Here is a tiny trained network, its code and every weight. The questions are about switching its units off for an input and a class, where a switched-off unit gives its printed mean instead of its output.

import numpy as np


def w(rows, s, z=0):
    codes = np.array(rows[::2]) - 128.0
    scale = np.full(codes.shape[1], s)
    scale[-1] = z or s
    return codes * scale


def norm(h):
    return h / np.sqrt((h * h).mean(-1, keepdims=True) + 1e-5)


def f(y):
    return y / 2 * (1 + np.tanh(0.7978845608 * (y + 0.044715 * y**3)))


def log_softmax(a):
    a = a - a.max(-1, keepdims=True)
    return a - np.log(np.exp(a).sum(-1, keepdims=True))


def net(x, mask):
    res = np.array(x, float).reshape(1, 2) / 4 @ E
    u = 0
    for l in range(2):
        y = f(norm(res) @ A[l][:, :-1].T + A[l][:, -1])
        res = res + np.where(mask[u : u + 8], y, B[l][:, -1]) @ B[l][:, :-1]
        u += 8
    return log_softmax(norm(res)[-1] @ U[:, :-1].T + U[:, -1])


A, B = {}, {}
E = w([
[50,136,172,38,98,183,121,181,143,92,199],'x0',
[95,122,254,36,155,43,143,74,231,214,48],'x1',
],0.00075)
A[0] = w([
[161,74,115,144,153,128,145,99,119,137,94,88],'L0N1',
[106,105,133,108,127,128,131,148,148,119,150,4],'L0N2',
[91,107,146,105,140,141,146,161,135,108,162,46],'L0N3',
[135,136,98,169,112,169,119,146,84,101,146,208],'L0N4',
[86,232,165,88,66,151,124,180,125,127,171,63],'L0N5',
[152,46,115,155,136,111,155,116,147,125,124,26],'L0N6',
[189,80,98,161,169,105,126,74,104,148,78,24],'L0N7',
[126,253,173,76,86,76,65,97,154,193,105,136],'L0N8',
],0.0019,0.0021)
B[0] = w([
[119,170,114,82,21,117,57,130,128,122,179,112],'L0N1',
[123,198,152,163,148,233,109,146,59,177,38,45],'L0N2',
[219,228,142,188,226,136,159,158,89,211,130,84],'L0N3',
[88,26,230,88,164,58,192,75,244,131,75,249],'L0N4',
[255,191,86,150,190,73,99,128,117,170,149,137],'L0N5',
[81,251,166,97,21,253,84,133,21,128,147,57],'L0N6',
[143,197,108,51,3,120,50,135,119,125,187,111],'L0N7',
[75,27,99,185,175,159,191,118,126,41,128,232],'L0N8',
],0.0011)
A[1] = w([
[123,120,62,216,114,207,127,156,62,69,167,7],'L1N1',
[108,154,69,174,62,184,74,150,65,87,164,43],'L1N2',
[95,253,174,37,134,220,86,218,89,155,210,22],'L1N3',
[218,215,70,214,86,110,80,78,58,199,45,36],'L1N4',
[38,100,174,75,146,186,183,168,139,62,176,79],'L1N5',
[121,128,56,215,114,209,134,162,63,61,171,12],'L1N6',
[172,92,111,214,172,82,164,80,136,130,61,88],'L1N7',
[65,92,110,91,79,96,85,122,147,83,181,123],'L1N8',
],0.0026,0.0014)
B[1] = w([
[84,100,193,85,151,105,154,112,195,150,66,162],'L1N1',
[125,106,162,150,165,121,156,150,174,122,109,122],'L1N2',
[236,232,10,133,3,57,1,44,13,186,194,141],'L1N3',
[179,227,65,76,25,105,24,102,41,161,224,144],'L1N4',
[180,183,68,150,55,114,78,99,73,153,135,251],'L1N5',
[69,102,206,81,174,112,162,104,182,166,70,170],'L1N6',
[149,196,105,104,103,172,96,166,79,140,189,224],'L1N7',
[179,152,113,161,194,153,143,155,98,147,137,186],'L1N8',
],0.0022,0.0019)
U = w([
[5,7,253,43,243,57,246,43,251,190,4,189],'0',
[242,253,14,49,5,32,4,31,4,223,243,185],'1',
[229,53,7,251,242,251,238,250,54,6,241,139],'2',
[6,248,249,252,38,242,8,176,44,36,4,1],'3',
[6,247,251,252,41,241,8,172,41,35,6,1],'4',
],0.0057,0.0056)

Each question gives the input, the list of numbers given to net, and the class t.
The units are the neurons (one row each of A and B). Each row of codes is followed by its name. A weight is (code - 128) times the scale printed after its matrix; where a second scale follows, it is the last column's (A, B and U).
mask holds one flag per neuron, layer by layer. A switched-off neuron (its flag False) gives its mean, the last column of its row in B, instead of its output. The means were averaged over made-up inputs and are rounded, as every weight is.
A unit's drop is (log p(t) with every unit on - log p(t) with that unit switched off) / (log p(t) with every unit on - log p(t) with every unit switched off).
The circuit of an input: a set's keep is (log p(t) with only the set's units on - log p(t) with every unit switched off) / (log p(t) with every unit on - log p(t) with every unit switched off). Starting from the 12 units with the biggest drops (on a tie, the unit counted first), units are removed one at a time, each time the one whose removal leaves the highest keep (on an exact tie, the one counted first), for as long as the keep stays at least 0.8.
units of the circuit, in order: the units of the circuit, biggest drop first
unit that matters most: the unit with the biggest drop
k most important neurons: the k neurons with the biggest drops, biggest first
top k neurons in layer l: the k neurons of layer l with the biggest drops, biggest first
drop when u is switched off: that unit's drop, to one decimal
input [-7,-5], class 1: unit that matters most => L1N4
input [4,3], class 1: top 2 neurons in layer 1 => L1N5; L1N6
input [7,-8], class 0: units of the circuit, in order => L1N6; L1N1
input [-6,5], class 1: 4 most important neurons => L0N4; L1N7; L1N6; L1N1
input [5,-5], class 0: 3 most important neurons => L1N6; L1N1; L0N7
input [-3,0], class 2: top 3 neurons in layer 1 => L1N3; L1N5; L1N8
input [5,4], class 1: 2 most important neurons => L0N4; L1N5
input [3,3], class 2: top 4 neurons in layer 1 => L1N6; L1N1; L1N3; L1N4
input [-3,1], class 2: top 2 neurons in layer 0 => L0N5; L0N3
input [0,3], class 2: top 3 neurons in layer 1 => L1N6; L1N1; L1N3
input [3,2], class 2: 2 most important neurons => L1N3; L0N7
input [5,-6], class 0: drop when L1N6 is switched off => 0.3
input [-6,-6], class 0: drop when L1N1 is switched off => 1.3
input [0,-2], class 2: unit that matters most => L0N4
input [8,-5], class 1: drop when L1N3 is switched off => 5.9
input [7,4], class 1: drop when L1N6 is switched off => 0.0
